Below is a small trained network, with its code and all its weights. Each question gives an input and a class and asks what happens when units are switched off, that is, made to give their printed mean instead of their output.

import numpy as np


def w(rows, s, z=0):
    codes = np.array(rows[::2]) - 128.0
    scale = np.full(codes.shape[1], s)
    scale[-1] = z or s
    return codes * scale


def f(y):
    return y / 2 * (1 + np.tanh(0.7978845608 * (y + 0.044715 * y**3)))


def log_softmax(a):
    a = a - a.max(-1, keepdims=True)
    return a - np.log(np.exp(a).sum(-1, keepdims=True))


def net(x, mask):
    res = np.array(x, float).reshape(1, 5) / 4 @ E
    y = f(res @ A[0][:, :-1].T + A[0][:, -1])
    res = res + np.where(mask, y, B[0][:, -1]) @ B[0][:, :-1]
    return log_softmax(res[-1] @ U[:, :-1].T + U[:, -1])


A, B = {}, {}
E = w([
[34,121,146,216,168,231,77,174,211,139],'x0',
[137,10,202,98,107,197,203,207,159,146],'x1',
[128,182,34,120,133,50,218,172,178,172],'x2',
[33,106,180,104,58,76,52,34,147,74],'x3',
[4,98,1,101,120,154,158,36,116,220],'x4',
],0.0066)
A[0] = w([
[114,50,227,60,76,167,67,93,78,99,177],'neuron 1',
[71,148,125,132,151,138,77,41,145,144,137],'neuron 2',
[215,133,206,84,88,73,116,131,111,64,252],'neuron 3',
[183,98,185,93,86,119,133,146,92,79,117],'neuron 4',
[207,139,129,119,192,161,175,182,28,164,191],'neuron 5',
[170,65,141,114,147,193,149,179,67,163,198],'neuron 6',
[128,101,149,135,147,183,189,254,238,160,197],'neuron 7',
[46,44,151,163,117,215,106,62,134,158,240],'neuron 8',
[128,120,136,161,146,215,96,184,161,128,199],'neuron 9',
[133,75,68,69,152,177,220,108,34,214,165],'neuron 10',
[147,183,58,45,108,37,186,135,101,159,160],'neuron 11',
[135,73,133,144,152,160,161,239,220,145,181],'neuron 12',
[116,94,153,147,131,182,102,146,135,106,184],'neuron 13',
],0.0073,0.0026)
B[0] = w([
[184,37,184,152,76,48,161,196,133,42,229],'neuron 1',
[108,199,84,143,126,98,97,140,176,150,202],'neuron 2',
[114,128,187,143,161,123,99,237,66,75,220],'neuron 3',
[76,133,180,129,168,128,95,192,109,105,175],'neuron 4',
[167,204,91,153,121,183,92,188,93,180,218],'neuron 5',
[168,183,90,165,162,185,113,149,104,145,197],'neuron 6',
[255,156,81,204,43,76,197,202,112,18,241],'neuron 7',
[157,154,8,159,94,106,146,113,118,151,254],'neuron 8',
[141,150,94,165,91,90,120,156,135,89,202],'neuron 9',
[103,141,129,62,167,213,120,125,33,212,232],'neuron 10',
[178,106,46,136,82,107,204,89,108,142,230],'neuron 11',
[224,168,92,206,55,59,184,188,114,75,218],'neuron 12',
[147,109,117,159,85,104,151,130,131,89,181],'neuron 13',
],0.008,0.0083)
U = w([
[141,199,144,128,254,203,66,166,92,155,184],'0',
[113,102,79,36,137,158,174,33,111,230,98],'1',
[219,123,98,192,32,96,170,145,128,83,203],'2',
[40,170,96,121,131,133,59,73,249,164,62],'3',
[108,33,222,93,160,121,119,147,122,73,3],'4',
],0.0082,0.0028)

Each question gives the input, the list of numbers given to net, and the class t.
The units are the neurons (one row each of A and B). Each row of codes is followed by its name. A weight is (code - 128) times the scale printed after its matrix; where a second scale follows, it is the last column's (A, B and U).
mask holds one flag per neuron, in row order. A switched-off neuron (its flag False) gives its mean, the last column of its row in B, instead of its output. The means were averaged over made-up inputs and are rounded, as every weight is.
A unit's drop is (log p(t) with every unit on - log p(t) with that unit switched off) / (log p(t) with every unit on - log p(t) with every unit switched off).
The circuit of an input: a set's keep is (log p(t) with only the set's units on - log p(t) with every unit switched off) / (log p(t) with every unit on - log p(t) with every unit switched off). Starting from the 12 units with the biggest drops (on a tie, the unit counted first), units are removed one at a time, each time the one whose removal leaves the highest keep (on an exact tie, the one counted first), for as long as the keep stays at least 0.8.
circuit, biggest first: the units of the circuit, biggest drop first
top k neurons: the k neurons with the biggest drops, biggest first
drop of u: that unit's drop, to one decimal
input [5,-6,-6,7,6], class 3: circuit, biggest first	neuron 2
input [-1,-3,-4,5,6], class 3: circuit, biggest first	neuron 7; neuron 2
input [7,-3,-2,3,-2], class 3: circuit, biggest first	neuron 7; neuron 12
input [8,-8,-6,-6,-1], class 3: top 3 neurons	neuron 7; neuron 1; neuron 12
input [-1,3,-7,3,-2], class 4: top 2 neurons	neuron 7; neuron 12
input [-2,-6,-5,-8,5], class 0: top 2 neurons	neuron 5; neuron 8
input [5,-7,1,-3,-3], class 0: top 2 neurons	neuron 7; neuron 1
input [-7,4,-4,-2,-5], class 0: top 2 neurons	neuron 5; neuron 6
input [6,-4,-4,3,5], class 3: drop of neuron 7	0.2
input [-7,-7,5,5,4], class 1: drop of neuron 7	0.2
input [-6,7,-1,-5,4], class 0: drop of neuron 10	0.6
